Below are the code and all the weights of a small trained network. Each question names an input and a target symbol and asks about switching units off, where a switched-off unit gives its printed mean instead of its output.

import numpy as np


def w(rows, s, z=0):
    codes = np.array(rows[::2]) - 128.0
    scale = np.full(codes.shape[1], s)
    scale[-1] = z or s
    return codes * scale


def norm(h):
    return h / np.sqrt((h * h).mean(-1, keepdims=True) + 1e-5)


def f(y):
    return np.maximum(y, 0)


def softmax(a):
    e = np.exp(a - a.max(-1, keepdims=True))
    return e / e.sum(-1, keepdims=True)


def log_softmax(a):
    a = a - a.max(-1, keepdims=True)
    return a - np.log(np.exp(a).sum(-1, keepdims=True))


def net(x, mask):
    ids = ['βγδζλξσ'.index(c) for c in x.split()]
    T = len(ids)
    res = E[ids] + P[:T]
    u = 0
    for l in range(2):
        q, k, v = (norm(res) @ M[l].T for M in (Q, K, V))
        z = softmax(np.where(np.tri(T) > 0, q @ k.T / 4**0.5, -1e9)) @ v
        res = res + np.where(mask[u], z, O[l][:, -1]) @ O[l][:, :-1]
        u += 1
        y = f(norm(res) @ A[l][:, :-1].T + A[l][:, -1])
        res = res + np.where(mask[u : u + 16], y, B[l][:, -1]) @ B[l][:, :-1]
        u += 16
    return log_softmax(norm(res)[-1] @ U[:, :-1].T + U[:, -1])


Q, K, V, O, A, B = {}, {}, {}, {}, {}, {}
E = w([
[145,128,87],'β',
[172,133,74],'γ',
[149,102,122],'δ',
[134,191,1],'ζ',
[188,193,228],'λ',
[175,180,47],'ξ',
[157,1,204],'σ',
],0.0059)
P = w([
[4,137,66],'0',
[156,25,73],'1',
[151,92,73],'2',
[157,125,87],'3',
[158,148,102],'4',
[158,150,116],'5',
[169,158,121],'6',
[171,161,131],'7',
[170,165,143],'8',
[171,162,151],'9',
[174,169,157],'10',
[175,169,156],'11',
],0.0049)
Q[0] = w([
[151,151,159],'0.h0',
[118,116,149],'0.h0',
[155,171,16],'0.h0',
[10,138,188],'0.h0',
],0.011)
K[0] = w([
[91,138,173],'0.h0',
[106,84,113],'0.h0',
[254,226,91],'0.h0',
[60,23,59],'0.h0',
],0.0072)
V[0] = w([
[117,20,161],'0.h0',
[106,119,173],'0.h0',
[52,160,164],'0.h0',
[65,195,2],'0.h0',
],0.0055)
O[0] = w([
[93,186,192,33],'0.h0',
[129,163,98,117],'0.h0',
[96,164,60,66],'0.h0',
[113,3,79,4],'0.h0',
],0.0049,0.0022)
A[0] = w([
[147,179,75,48],'0.n0',
[96,169,192,56],'0.n1',
[141,97,195,254],'0.n2',
[113,134,58,166],'0.n3',
[211,150,121,87],'0.n4',
[116,85,95,161],'0.n5',
[132,177,103,27],'0.n6',
[56,185,82,91],'0.n7',
[94,182,168,41],'0.n8',
[65,119,51,84],'0.n9',
[183,126,178,153],'0.n10',
[211,180,46,110],'0.n11',
[108,254,143,101],'0.n12',
[55,103,136,107],'0.n13',
[85,182,181,159],'0.n14',
[89,141,88,74],'0.n15',
],0.0079,0.0026)
B[0] = w([
[2,92,127,162],'0.n0',
[236,42,87,158],'0.n1',
[106,228,58,221],'0.n2',
[86,146,212,161],'0.n3',
[86,152,54,245],'0.n4',
[176,221,132,145],'0.n5',
[52,60,103,141],'0.n6',
[219,161,180,142],'0.n7',
[227,39,108,147],'0.n8',
[203,96,237,146],'0.n9',
[178,202,148,246],'0.n10',
[178,179,245,254],'0.n11',
[179,9,144,225],'0.n12',
[41,142,145,134],'0.n13',
[180,158,9,177],'0.n14',
[168,129,176,136],'0.n15',
],0.0042,0.0054)
Q[1] = w([
[29,118,92],'1.h0',
[49,136,2],'1.h0',
[130,127,87],'1.h0',
[197,177,225],'1.h0',
],0.0083)
K[1] = w([
[226,124,167],'1.h0',
[233,178,188],'1.h0',
[170,97,76],'1.h0',
[2,91,122],'1.h0',
],0.0085)
V[1] = w([
[81,105,97],'1.h0',
[154,128,254],'1.h0',
[209,39,196],'1.h0',
[220,208,71],'1.h0',
],0.0066)
O[1] = w([
[37,148,96,104],'1.h0',
[193,74,37,187],'1.h0',
[165,177,21,253],'1.h0',
[238,88,254,113],'1.h0',
],0.0053,0.0039)
A[1] = w([
[107,81,117,126],'1.n0',
[128,134,184,151],'1.n1',
[81,91,156,199],'1.n2',
[177,90,124,172],'1.n3',
[114,76,82,90],'1.n4',
[172,118,99,64],'1.n5',
[89,9,79,43],'1.n6',
[122,172,190,71],'1.n7',
[137,78,51,3],'1.n8',
[163,59,195,214],'1.n9',
[162,144,134,189],'1.n10',
[97,98,122,113],'1.n11',
[116,145,108,147],'1.n12',
[142,175,102,130],'1.n13',
[173,140,170,193],'1.n14',
[126,124,166,98],'1.n15',
],0.012,0.0039)
B[1] = w([
[27,103,108,132],'1.n0',
[125,56,164,163],'1.n1',
[51,108,177,136],'1.n2',
[68,132,115,210],'1.n3',
[127,116,206,139],'1.n4',
[105,161,161,181],'1.n5',
[2,136,114,136],'1.n6',
[153,113,149,160],'1.n7',
[122,117,250,148],'1.n8',
[83,64,78,198],'1.n9',
[104,107,168,243],'1.n10',
[136,92,152,132],'1.n11',
[101,89,144,162],'1.n12',
[135,95,180,226],'1.n13',
[55,95,128,253],'1.n14',
[115,133,87,133],'1.n15',
],0.0067,0.0063)
U = w([
[11,97,140,166],'β',
[114,160,113,63],'γ',
[176,167,170,254],'δ',
[134,142,25,147],'ζ',
[125,226,182,31],'λ',
[199,25,92,158],'ξ',
[109,160,191,4],'σ',
],0.012,0.0081)

Each question gives the input, a string of symbols that net reads in full, and the target symbol t.
The units are the heads (4 rows each of Q, K, V and O) and the neurons (one row each of A and B). Each row of codes is followed by its name. A weight is (code - 128) times the scale printed after its matrix; where a second scale follows, it is the last column's (O, A, B and U).
mask holds one flag per unit, layer by layer, with each layer's heads first. A switched-off unit (its flag False) gives its mean, the last column of its rows in O or B, instead of its output. The means were averaged over made-up inputs and are rounded, as every weight is.
A unit's drop is (log p(t) with every unit on - log p(t) with that unit switched off) / (log p(t) with every unit on - log p(t) with every unit switched off).
The circuit of an input: a set's keep is (log p(t) with only the set's units on - log p(t) with every unit switched off) / (log p(t) with every unit on - log p(t) with every unit switched off). Starting from the 12 units with the biggest drops (on a tie, the unit counted first), units are removed one at a time, each time the one whose removal leaves the highest keep (on an exact tie, the one counted first), for as long as the keep stays at least 0.8.
units of the circuit, in order: the units of the circuit, biggest drop first
unit that matters most: the unit with the biggest drop
top k neurons: the k neurons with the biggest drops, biggest first
k most important neurons of layer l: the k neurons of layer l with the biggest drops, biggest first
input δ γ δ δ ζ γ λ δ, target ζ: 4 most important neurons of layer 0	(0.n9; 0.n11; 0.n13; 0.n4)
input δ σ λ σ δ, target ζ: top 4 neurons	(0.n9; 0.n4; 0.n11; 0.n2)
input λ δ δ δ δ λ λ ζ σ δ β, target ξ: units of the circuit, in order	(1.h0; 1.n9)
input ξ σ γ λ λ λ σ λ γ, target δ: units of the circuit, in order	(0.n11)
input ξ σ β γ δ λ ζ, target δ: top 3 neurons	(0.n11; 0.n9; 1.n9)
input δ β σ, target β: top 2 neurons	(0.n11; 1.n8)
input λ δ γ λ δ λ λ σ ξ ζ, target β: top 2 neurons	(0.n0; 1.n14)
input δ λ λ λ σ δ β δ β, target ζ: top 3 neurons	(0.n11; 0.n9; 0.n4)
input λ β λ λ γ λ δ β λ ζ ζ, target ξ: units of the circuit, in order	(1.h0; 0.n2)
input ξ ζ λ γ ξ, target δ: 2 most important neurons of layer 1	(1.n9; 1.n3)
input λ σ ξ δ λ ξ λ ζ, target ξ: top 2 neurons	(0.n7; 0.n5)
input λ λ γ λ δ β σ λ δ ζ, target β: 2 most important neurons of layer 0	(0.n0; 0.n10)
input λ λ γ, target β: top 3 neurons	(0.n7; 0.n0; 1.n14)
input ξ σ ζ σ δ β δ γ γ, target δ: unit that matters most	0.h0
input λ γ λ λ λ δ λ δ ξ, target ξ: top 2 neurons	(0.n7; 1.n9)
input λ ζ σ λ ξ, target β: top 3 neurons	(0.n7; 0.n0; 1.n14)
input δ γ δ γ λ β, target ζ: top 3 neurons	(0.n9; 0.n11; 0.n4)
input λ λ β, target β: top 2 neurons	(0.n7; 0.n0)
input δ δ σ λ σ, target ζ: 4 most important neurons of layer 0	(0.n9; 0.n2; 0.n4; 0.n11)
input δ γ λ ξ δ γ δ γ, target ζ: unit that matters most	1.h0
input δ λ λ λ δ σ, target ζ: top 4 neurons	(0.n9; 0.n2; 0.n11; 1.n14)
input δ σ γ δ, target δ: top 2 neurons	(0.n2; 1.n9)
input σ γ λ, target β: 2 most important neurons of layer 0	(0.n12; 0.n14)
input λ σ λ β γ σ δ λ, target ξ: top 4 neurons	(0.n7; 0.n12; 0.n11; 1.n9)
input ξ λ ξ λ ζ ζ, target δ: 3 most important neurons of layer 1	(1.n9; 1.n3; 1.n7)
input δ ζ σ, target β: 2 most important neurons of layer 0	(0.n4; 0.n11)
input ζ ξ ζ β, target β: unit that matters most	0.n11
input λ λ ζ λ γ ξ λ δ δ λ, target ξ: 2 most important neurons of layer 0	(0.n7; 0.n11)
